Below is a small trained network, with its code and all its weights. Each question gives an input and a target symbol and asks what happens when units are switched off, that is, made to give their printed mean instead of their output.

import numpy as np


def w(rows, s, z=0):
    codes = np.array(rows[::2]) - 128.0
    scale = np.full(codes.shape[1], s)
    scale[-1] = z or s
    return codes * scale


def f(y):
    return np.maximum(y, 0)


def softmax(a):
    e = np.exp(a - a.max(-1, keepdims=True))
    return e / e.sum(-1, keepdims=True)


def log_softmax(a):
    a = a - a.max(-1, keepdims=True)
    return a - np.log(np.exp(a).sum(-1, keepdims=True))


def net(x, mask):
    ids = ['ΘΞαζμω'.index(c) for c in x.split()]
    T = len(ids)
    res = E[ids] + P[:T]
    u = 0
    for l in range(2):
        q, k, v = (res @ M[l].T for M in (Q, K, V))
        z = softmax(np.where(np.tri(T) > 0, q @ k.T / 2**0.5, -1e9)) @ v
        res = res + np.where(mask[u], z, O[l][:, -1]) @ O[l][:, :-1]
        u += 1
        y = f(res @ A[l][:, :-1].T + A[l][:, -1])
        res = res + np.where(mask[u : u + 8], y, B[l][:, -1]) @ B[l][:, :-1]
        u += 8
    return log_softmax(res[-1] @ U[:, :-1].T + U[:, -1])


Q, K, V, O, A, B = {}, {}, {}, {}, {}, {}
E = w([
[151,114,165,2],'Θ',
[54,189,75,28],'Ξ',
[111,150,108,16],'α',
[204,97,156,97],'ζ',
[224,92,147,158],'μ',
[49,216,233,76],'ω',
],0.0095)
P = w([
[94,50,125,61],'0',
[100,77,115,70],'1',
[103,95,123,78],'2',
[118,112,128,85],'3',
[129,128,128,92],'4',
[138,143,127,99],'5',
[147,161,126,106],'6',
[152,179,136,117],'7',
[158,196,142,128],'8',
[166,210,138,134],'9',
[170,233,132,147],'10',
[186,237,141,149],'11',
[194,254,140,135],'12',
],0.0078)
Q[0] = w([
[215,152,154,3],'0.h0',
[101,137,203,149],'0.h0',
],0.026)
K[0] = w([
[195,254,128,130],'0.h0',
[137,130,89,143],'0.h0',
],0.031)
V[0] = w([
[159,126,37,87],'0.h0',
[2,174,234,215],'0.h0',
],0.0068)
O[0] = w([
[150,166,60,127,70],'0.h0',
[85,100,254,151,254],'0.h0',
],0.0079,0.00053)
A[0] = w([
[143,73,88,167,146],'0.n0',
[108,127,172,153,51],'0.n1',
[82,133,118,172,30],'0.n2',
[167,169,149,114,44],'0.n3',
[97,105,124,180,3],'0.n4',
[153,79,119,206,124],'0.n5',
[6,82,71,172,52],'0.n6',
[35,120,95,129,74],'0.n7',
],0.015,0.0037)
B[0] = w([
[230,200,134,83,162],'0.n0',
[165,126,119,73,228],'0.n1',
[139,115,163,124,128],'0.n2',
[82,97,72,155,252],'0.n3',
[149,153,99,140,128],'0.n4',
[159,207,221,82,158],'0.n5',
[179,248,159,55,147],'0.n6',
[185,210,153,94,206],'0.n7',
],0.015,0.0026)
Q[1] = w([
[168,224,104,8],'1.h0',
[226,122,23,89],'1.h0',
],0.014)
K[1] = w([
[111,151,139,252],'1.h0',
[134,194,91,180],'1.h0',
],0.024)
V[1] = w([
[67,53,77,71],'1.h0',
[249,62,153,137],'1.h0',
],0.015)
O[1] = w([
[51,73,79,49,2],'1.h0',
[76,129,97,254,220],'1.h0',
],0.0095,0.0064)
A[1] = w([
[125,120,51,110,175],'1.n0',
[132,98,72,88,25],'1.n1',
[225,8,116,157,171],'1.n2',
[62,55,106,155,161],'1.n3',
[179,146,66,117,141],'1.n4',
[160,134,123,169,2],'1.n5',
[126,159,138,110,39],'1.n6',
[88,192,118,119,81],'1.n7',
],0.017,0.0027)
B[1] = w([
[57,201,110,126,185],'1.n0',
[175,44,143,117,170],'1.n1',
[150,254,148,162,185],'1.n2',
[52,142,165,203,146],'1.n3',
[117,121,54,156,239],'1.n4',
[122,22,131,101,254],'1.n5',
[141,83,145,134,199],'1.n6',
[207,140,138,104,228],'1.n7',
],0.018,0.0081)
U = w([
[2,50,93,110,136],'Θ',
[153,102,56,86,27],'Ξ',
[56,49,33,65,149],'α',
[51,173,54,157,103],'ζ',
[125,37,83,193,36],'μ',
[65,102,221,93,255],'ω',
],0.0042,0.0049)

Each question gives the input, a string of symbols that net reads in full, and the target symbol t.
The units are the heads (2 rows each of Q, K, V and O) and the neurons (one row each of A and B). Each row of codes is followed by its name. A weight is (code - 128) times the scale printed after its matrix; where a second scale follows, it is the last column's (O, A, B and U).
mask holds one flag per unit, layer by layer, with each layer's heads first. A switched-off unit (its flag False) gives its mean, the last column of its rows in O or B, instead of its output. The means were averaged over made-up inputs and are rounded, as every weight is.
A unit's drop is (log p(t) with every unit on - log p(t) with that unit switched off) / (log p(t) with every unit on - log p(t) with every unit switched off).
The circuit of an input: a set's keep is (log p(t) with only the set's units on - log p(t) with every unit switched off) / (log p(t) with every unit on - log p(t) with every unit switched off). Starting from the 12 units with the biggest drops (on a tie, the unit counted first), units are removed one at a time, each time the one whose removal leaves the highest keep (on an exact tie, the one counted first), for as long as the keep stays at least 0.8.
circuit, biggest first: the units of the circuit, biggest drop first
most important unit: the unit with the biggest drop
top k neurons: the k neurons with the biggest drops, biggest first
top k neurons in layer l: the k neurons of layer l with the biggest drops, biggest first
input ω Ξ Θ ω Ξ Ξ Θ ζ ζ μ Θ, target μ: most important unit => 1.h0
input ζ μ ω Θ ω μ, target ω: circuit, biggest first => 0.h0, 1.n4
input μ ω ω Θ α Ξ, target Ξ: top 4 neurons => 0.n7, 0.n0, 1.n7, 1.n5
input α α α, target α: circuit, biggest first => 1.h0, 0.h0
input μ α Ξ ω μ ω Ξ Ξ Θ ζ Θ, target ζ: top 2 neurons in layer 0 => 0.n3, 0.n7
input μ ω α α ζ ω Θ α ω ω Ξ, target ω: circuit, biggest first => 0.h0, 1.h0
input Θ ω μ Θ ζ μ ζ ω Θ μ Ξ, target μ: top 3 neurons => 0.n5, 1.n5, 0.n1
input Θ ζ μ α ω ζ α α ω Ξ, target ω: circuit, biggest first => 0.h0, 1.n4
input Ξ ω Θ μ Ξ ω ζ ζ α, target ζ: top 2 neurons in layer 0 => 0.n1, 0.n7
input ω Ξ ω ω ω ω μ ζ α α Ξ Θ Ξ, target α: top 2 neurons in layer 0 => 0.n3, 0.n5
input α Ξ α μ Θ, target μ: top 2 neurons => 0.n0, 1.n5
input Θ Θ Θ ζ, target ζ: top 3 neurons in layer 0 => 0.n7, 0.n5, 0.n6
input Θ α μ ζ, target μ: top 2 neurons in layer 0 => 0.n0, 0.n3
input α ω ζ Θ Θ, target Θ: top neuron => 0.n1
input α ζ Ξ, target Ξ: top 2 neurons => 1.n7, 0.n7
input ζ Θ μ Θ ζ α α α ω μ μ α, target μ: top 2 neurons in layer 0 => 0.n5, 0.n1
input ω ω Ξ α Ξ α ω μ, target ω: circuit, biggest first => 0.h0, 1.n4, 0.n5
input Ξ α ω α μ ω Ξ Ξ μ ζ μ μ Ξ, target μ: top 2 neurons in layer 0 => 0.n5, 0.n0
input α ζ α Ξ α Θ α Ξ ζ Ξ ζ α, target ζ: top 2 neurons in layer 0 => 0.n3, 0.n7
input ω ζ ζ, target ζ: top 2 neurons in layer 1 => 1.n5, 1.n2
input ζ μ μ, target μ: top 3 neurons in layer 0 => 0.n0, 0.n5, 0.n3
